Where the symbols take the points:
~: Z562->Z388, Z555->Z886, Z928->Z824, Z604->Z811, Z73->Z80, Z526->Z205, Z388->Z885, Z833->Z957, Z242->Z634, Z811->Z337, Z745->Z209, Z36->Z555, Z573->Z199, Z574->Z722, Z248->Z182, Z886->Z202, Z87->Z501, Z800->Z574, Z209->Z828, Z580->Z860, Z337->Z17, Z94->Z374, Z198->Z421, Z860->Z73, Z80->Z876, Z130->Z36, Z828->Z116, Z599->Z641, Z143->Z523, Z17->Z833, Z116->Z198, Z824->Z327, Z182->Z347, Z782->Z475, Z681->Z173, Z327->Z143, Z205->Z87, Z475->Z304, Z62->Z130, Z951->Z894, Z885->Z62, Z663->Z94, Z162->Z909, Z641->Z526, Z202->Z412, Z199->Z681, Z504->Z926, Z317->Z562, Z876->Z317, Z173->Z928, Z374->Z951, Z909->Z573, Z421->Z782, Z634->Z504, Z304->Z242, Z894->Z248, Z523->Z663, Z123->Z580, Z957->Z745, Z722->Z162, Z216->Z123, Z501->Z216, Z412->Z800, Z926->Z599, Z347->Z604
@: Z562->Z886, Z555->Z162, Z928->Z374, Z604->Z209, Z73->Z62, Z526->Z860, Z388->Z202, Z833->Z421, Z242->Z205, Z811->Z828, Z745->Z475, Z36->Z722, Z573->Z143, Z574->Z173, Z248->Z833, Z886->Z909, Z87->Z80, Z800->Z681, Z209->Z304, Z580->Z388, Z337->Z116, Z94->Z604, Z198->Z504, Z860->Z885, Z80->Z130, Z130->Z574, Z828->Z242, Z599->Z123, Z143->Z248, Z17->Z198, Z116->Z634, Z824->Z951, Z182->Z957, Z782->Z599, Z681->Z663, Z327->Z894, Z205->Z73, Z475->Z641, Z62->Z800, Z951->Z337, Z885->Z412, Z663->Z347, Z162->Z824, Z641->Z580, Z202->Z573, Z199->Z523, Z504->Z501, Z317->Z555, Z876->Z36, Z173->Z94, Z374->Z811, Z909->Z327, Z421->Z926, Z634->Z87, Z304->Z526, Z894->Z17, Z523->Z182, Z123->Z562, Z957->Z782, Z722->Z928, Z216->Z317, Z501->Z876, Z412->Z199, Z926->Z216, Z347->Z745
$: Z562->Z202, Z555->Z909, Z928->Z951, Z604->Z828, Z73->Z130, Z526->Z73, Z388->Z412, Z833->Z782, Z242->Z87, Z811->Z116, Z745->Z304, Z36->Z162, Z573->Z523, Z574->Z928, Z248->Z957, Z886->Z573, Z87->Z876, Z800->Z173, Z209->Z242, Z580->Z885, Z337->Z198, Z94->Z811, Z198->Z926, Z860->Z62, Z80->Z36, Z130->Z722, Z828->Z634, Z599->Z580, Z143->Z182, Z17->Z421, Z116->Z504, Z824->Z894, Z182->Z745, Z782->Z641, Z681->Z94, Z327->Z248, Z205->Z80, Z475->Z526, Z62->Z574, Z951->Z17, Z885->Z800, Z663->Z604, Z162->Z327, Z641->Z860, Z202->Z199, Z199->Z663, Z504->Z216, Z317->Z886, Z876->Z555, Z173->Z374, Z374->Z337, Z909->Z143, Z421->Z599, Z634->Z501, Z304->Z205, Z894->Z833, Z523->Z347, Z123->Z388, Z957->Z475, Z722->Z824, Z216->Z562, Z501->Z317, Z412->Z681, Z926->Z123, Z347->Z209
^: Z562->Z885, Z555->Z202, Z928->Z327, Z604->Z337, Z73->Z876, Z526->Z87, Z388->Z62, Z833->Z745, Z242->Z504, Z811->Z17, Z745->Z828, Z36->Z886, Z573->Z681, Z574->Z162, Z248->Z347, Z886->Z412, Z87->Z216, Z800->Z722, Z209->Z116, Z580->Z73, Z337->Z833, Z94->Z951, Z198->Z782, Z860->Z80, Z80->Z317, Z130->Z555, Z828->Z198, Z599->Z526, Z143->Z663, Z17->Z957, Z116->Z421, Z824->Z143, Z182->Z604, Z782->Z304, Z681->Z928, Z327->Z523, Z205->Z501, Z475->Z242, Z62->Z36, Z951->Z248, Z885->Z130, Z663->Z374, Z162->Z573, Z641->Z205, Z202->Z800, Z199->Z173, Z504->Z599, Z317->Z388, Z876->Z562, Z173->Z824, Z374->Z894, Z909->Z199, Z421->Z475, Z634->Z926, Z304->Z634, Z894->Z182, Z523->Z94, Z123->Z860, Z957->Z209, Z722->Z909, Z216->Z580, Z501->Z123, Z412->Z574, Z926->Z641, Z347->Z811
§: Z562->Z73, Z555->Z885, Z928->Z573, Z604->Z894, Z73->Z216, Z526->Z504, Z388->Z80, Z833->Z604, Z242->Z421, Z811->Z248, Z745->Z337, Z36->Z388, Z573->Z574, Z574->Z886, Z248->Z94, Z886->Z62, Z87->Z599, Z800->Z555, Z209->Z17, Z580->Z87, Z337->Z182, Z94->Z327, Z198->Z745, Z860->Z501, Z80->Z123, Z130->Z562, Z828->Z833, Z599->Z242, Z143->Z173, Z17->Z347, Z116->Z957, Z824->Z199, Z182->Z374, Z782->Z828, Z681->Z162, Z327->Z681, Z205->Z926, Z475->Z116, Z62->Z317, Z951->Z523, Z885->Z876, Z663->Z824, Z162->Z412, Z641->Z634, Z202->Z130, Z199->Z722, Z504->Z475, Z317->Z860, Z876->Z580, Z173->Z909, Z374->Z143, Z909->Z800, Z421->Z209, Z634->Z782, Z304->Z198, Z894->Z663, Z523->Z928, Z123->Z205, Z957->Z811, Z722->Z202, Z216->Z526, Z501->Z641, Z412->Z36, Z926->Z304, Z347->Z951
*: Z562->Z62, Z555->Z412, Z928->Z143, Z604->Z17, Z73->Z317, Z526->Z501, Z388->Z130, Z833->Z209, Z242->Z926, Z811->Z833, Z745->Z116, Z36->Z202, Z573->Z173, Z574->Z909, Z248->Z604, Z886->Z800, Z87->Z123, Z800->Z162, Z209->Z198, Z580->Z80, Z337->Z957, Z94->Z894, Z198->Z475, Z860->Z876, Z80->Z562, Z130->Z886, Z828->Z421, Z599->Z205, Z143->Z94, Z17->Z745, Z116->Z782, Z824->Z523, Z182->Z811, Z782->Z242, Z681->Z824, Z327->Z663, Z205->Z216, Z475->Z634, Z62->Z555, Z951->Z182, Z885->Z36, Z663->Z951, Z162->Z199, Z641->Z87, Z202->Z574, Z199->Z928, Z504->Z641, Z317->Z885, Z876->Z388, Z173->Z327, Z374->Z248, Z909->Z681, Z421->Z304, Z634->Z599, Z304->Z504, Z894->Z347, Z523->Z374, Z123->Z73, Z957->Z828, Z722->Z573, Z216->Z860, Z501->Z580, Z412->Z722, Z926->Z526, Z347->Z337

The rows follow the links: the fewer symbols apart two points are, the more alike their rows tend to be.

Here are some points, each with a row of numbers. One shown again gets a slightly different row.
Z894 -> 3 -27 -43 29 3 53 -38 2 37 72 34 -6 47 -5 -26 -6 -54 2 -30 4 -46 66 -35 4 47 -43 -2 9 -46 -4 -58 -47 55 -1 57 -2 0 103 7 30 61 -13 -36 70
Z130 -> 34 23 41 -64 29 -44 63 23 -6 -58 -29 -43 -23 -25 14 -33 44 7 23 36 -14 -53 24 28 -91 34 -25 -7 38 -35 46 -19 -10 -5 -48 9 -3 -84 46 -25 -48 -18 74 -60
Z17 -> -29 -24 -40 58 -24 48 -60 -19 13 60 29 34 31 19 -18 27 -49 -6 -27 -31 2 59 -26 -22 87 -41 18 7 -42 29 -51 7 21 2 51 -7 5 92 -37 24 56 11 -70 65
Z198 -> -52 -11 -23 69 -45 19 -62 -36 -21 24 14 66 -6 37 0 53 -19 -13 -9 -55 56 22 -3 -43 93 -17 37 5 -16 56 -21 65 -29 3 22 -13 5 38 -70 10 21 36 -77 27
Z876 -> 5 28 45 -40 7 -52 47 2 -31 -70 -33 -7 -40 -4 25 -4 54 2 31 6 29 -63 32 4 -63 44 -6 -8 44 -8 58 28 -48 0 -57 3 -1 -107 10 -31 -60 4 53 -72
Z248 -> 2 -26 -43 31 1 55 -42 2 35 69 32 1 44 0 -28 0 -52 1 -32 0 -39 66 -33 -1 53 -43 1 10 -45 1 -59 -39 54 2 57 -1 -2 103 0 30 59 -10 -43 75
Z501 -> -26 25 35 -1 -21 -46 15 -18 -48 -59 -32 32 -49 16 31 25 50 -8 29 -24 68 -59 33 -21 -11 40 18 -9 42 26 52 73 -71 -1 -49 -4 5 -90 -35 -26 -53 26 5 -66
Z828 -> -47 -15 -31 69 -39 28 -63 -29 -11 35 21 61 6 31 -6 47 -31 -10 -16 -50 42 38 -13 -37 96 -23 33 4 -26 50 -33 49 -15 1 30 -13 6 58 -65 18 35 30 -78 40
Z562 -> 14 27 44 -48 11 -55 58 11 -23 -65 -32 -21 -35 -12 21 -19 53 3 30 15 17 -64 30 12 -74 41 -10 -9 45 -17 54 13 -36 0 -56 1 -3 -98 18 -29 -59 -1 61 -68
Z182 -> -7 -29 -43 39 -1 53 -46 -1 32 70 33 6 40 3 -23 5 -52 0 -26 -2 -33 65 -31 -2 60 -46 5 10 -47 7 -58 -31 48 -1 56 -2 2 107 -5 29 60 -6 -47 71
Z173 -> 49 -14 -17 -31 41 27 18 27 48 37 19 -62 37 -33 -23 -45 -30 10 -18 49 -82 37 -24 39 -40 -24 -33 6 -25 -46 -33 -94 74 -5 31 12 -6 57 66 16 32 -39 34 40

Each walk starts at a row. The symbols on each line, taken left to right, move it on to the next point.
Each answer is a row, close to the row of the point it stands for.
---
45 -17 -22 -24 37 31 8 26 47 43 22 -57 46 -30 -24 -44 -33 9 -18 47 -80 41 -28 37 -28 -26 -30 4 -28 -43 -38 -92 74 -4 34 10 -5 66 59 19 38 -37 24 46
* $ * ~ *
-37 -24 -40 62 -30 39 -61 -22 4 50 27 46 21 27 -14 39 -42 -8 -21 -36 17 52 -19 -28 94 -33 24 6 -38 41 -45 26 6 1 45 -7 5 79 -48 22 50 20 -75 58
* ~ * ~ ~ @ $
-3 29 42 -30 -2 -55 38 -3 -34 -72 -34 4 -45 2 26 2 53 -2 28 -5 42 -66 34 -5 -52 43 1 -10 46 2 59 41 -60 -1 -56 -2 1 -104 -6 -30 -60 8 38 -73
---
-23 -27 -44 55 -19 49 -60 -15 16 63 32 29 32 17 -22 22 -51 -3 -26 -23 -7 62 -27 -17 83 -40 18 9 -42 26 -52 0 28 0 52 -6 0 95 -31 28 55 8 -62 64
^ @ $ ^ ^ ^ ~ $ $
50 10 27 -69 46 -22 62 31 18 -29 -16 -67 1 -35 1 -50 21 13 11 52 -52 -26 8 41 -96 18 -34 -5 20 -52 23 -65 29 -4 -27 12 -6 -41 69 -12 -28 -30 80 -31
* § ~ @ $ ~ ~
14 -27 -41 18 11 51 -28 10 41 67 35 -19 49 -11 -29 -16 -52 4 -29 15 -56 62 -32 10 33 -42 -8 10 -45 -12 -56 -60 65 -1 57 3 0 97 18 29 59 -20 -24 70
---
11 28 45 -43 9 -53 51 8 -27 -68 -32 -17 -38 -8 21 -14 55 1 29 12 24 -66 31 9 -69 44 -8 -10 47 -13 56 21 -43 -2 -56 3 -1 -102 15 -29 -59 -2 54 -71
@ ~ @ @ $ $ * * ~
-58 -5 -13 63 -48 9 -55 -33 -31 9 4 69 -15 37 6 54 -9 -11 -4 -58 67 9 1 -45 84 -5 39 -1 -7 57 -10 80 -44 0 8 -12 5 18 -74 7 9 40 -71 10
^ * ~ $ § ~ * $
21 24 43 -53 18 -52 59 13 -19 -66 -30 -27 -34 -17 19 -21 50 5 29 22 8 -63 27 15 -81 41 -14 -8 46 -20 53 5 -27 -2 -52 6 -2 -98 27 -28 -57 -8 62 -67
---
56 0 9 -58 48 3 47 37 38 2 1 -72 24 -41 -10 -57 -1 14 -1 59 -75 0 -9 44 -76 0 -37 -1 -1 -58 0 -85 55 -2 0 12 -6 2 76 1 3 -41 65 3
* @ ^ ^ § ~ $
-11 -25 -44 48 -13 52 -52 -8 27 67 33 16 36 8 -25 14 -54 -4 -29 -14 -19 64 -29 -12 70 -42 8 10 -47 15 -56 -18 39 2 56 -4 -1 102 -17 31 58 2 -57 69
* ^ @ ^ @ ^ ^ §
-39 22 27 14 -33 -39 -2 -24 -49 -50 -25 50 -47 27 25 39 40 -10 23 -40 78 -47 31 -30 14 33 26 -9 34 39 46 88 -74 4 -42 -7 3 -78 -53 -18 -44 36 -14 -53
---
27 -25 -34 -1 23 47 -14 18 46 63 30 -37 47 -20 -29 -29 -49 7 -24 30 -71 57 -34 21 6 -40 -18 10 -40 -28 -51 -75 73 -3 49 6 -4 93 36 24 52 -30 -2 62
~ @ * ^ @ @ § * $
-22 27 37 -11 -19 -51 21 -13 -46 -63 -30 28 -50 18 28 19 49 -4 27 -20 62 -59 34 -19 -20 40 14 -9 45 22 57 67 -71 1 -51 -7 2 -96 -31 -29 -52 25 12 -69
$ ^ * * § ~
36 20 39 -66 32 -43 63 23 -1 -52 -26 -49 -19 -29 15 -38 40 9 20 39 -20 -49 19 29 -94 34 -26 -8 31 -40 43 -28 -4 -2 -43 9 -7 -78 50 -22 -45 -19 78 -53
---
-56 -10 -17 68 -49 14 -59 -34 -27 19 9 69 -11 37 4 56 -16 -15 -9 -57 61 13 -1 -42 92 -11 37 1 -14 56 -15 72 -38 2 14 -11 9 27 -74 6 16 37 -75 18
* § ^ * @
-36 21 30 9 -29 -42 3 -22 -50 -55 -31 44 -49 24 27 35 45 -10 22 -37 73 -50 31 -25 5 32 23 -6 37 32 46 81 -74 0 -44 -8 4 -82 -46 -23 -51 33 -10 -57
$ @ $ @ $
8 -26 -41 23 9 53 -34 7 41 69 31 -13 46 -9 -29 -9 -53 2 -28 11 -50 66 -32 9 39 -42 -10 9 -45 -9 -57 -51 60 1 55 3 -2 101 14 30 59 -16 -29 72
---
-56 -1 -10 62 -48 3 -49 -36 -36 5 0 73 -23 40 7 55 -4 -16 -1 -59 72 1 8 -44 80 -2 39 -1 0 60 -2 87 -54 2 3 -10 7 5 -76 1 2 41 -69 2
* @ § § ^ ~
-47 16 12 34 -44 -29 -20 -31 -48 -35 -17 62 -42 35 23 48 26 -13 16 -47 83 -35 24 -40 39 22 35 -4 22 49 29 95 -73 4 -31 -12 7 -52 -65 -14 -28 42 -37 -37
* * ~ $ * * @ *
53 -13 -9 -44 46 20 31 34 46 23 14 -65 35 -36 -19 -54 -17 10 -10 57 -83 23 -19 43 -57 -14 -36 4 -15 -55 -20 -92 68 0 19 13 -7 35 71 11 18 -39 48 23
---
55 -7 -2 -49 47 14 37 38 45 17 8 -69 32 -41 -16 -56 -13 14 -6 54 -80 14 -18 44 -64 -11 -38 2 -11 -53 -14 -92 65 -1 13 12 -8 25 74 6 12 -42 55 18
@ § * § $ $ $
-50 -12 -25 69 -40 26 -62 -34 -17 31 14 64 2 36 -3 49 -25 -10 -12 -50 47 31 -7 -39 96 -18 34 3 -20 50 -27 57 -23 3 27 -7 7 49 -69 14 29 33 -78 34
* ~ ~ § @ ^ * $
3 29 44 -36 2 -55 44 1 -31 -69 -33 -2 -44 -2 26 -3 56 0 29 1 36 -67 31 3 -57 46 -3 -10 48 -6 60 36 -49 0 -58 0 0 -102 2 -31 -61 9 44 -73
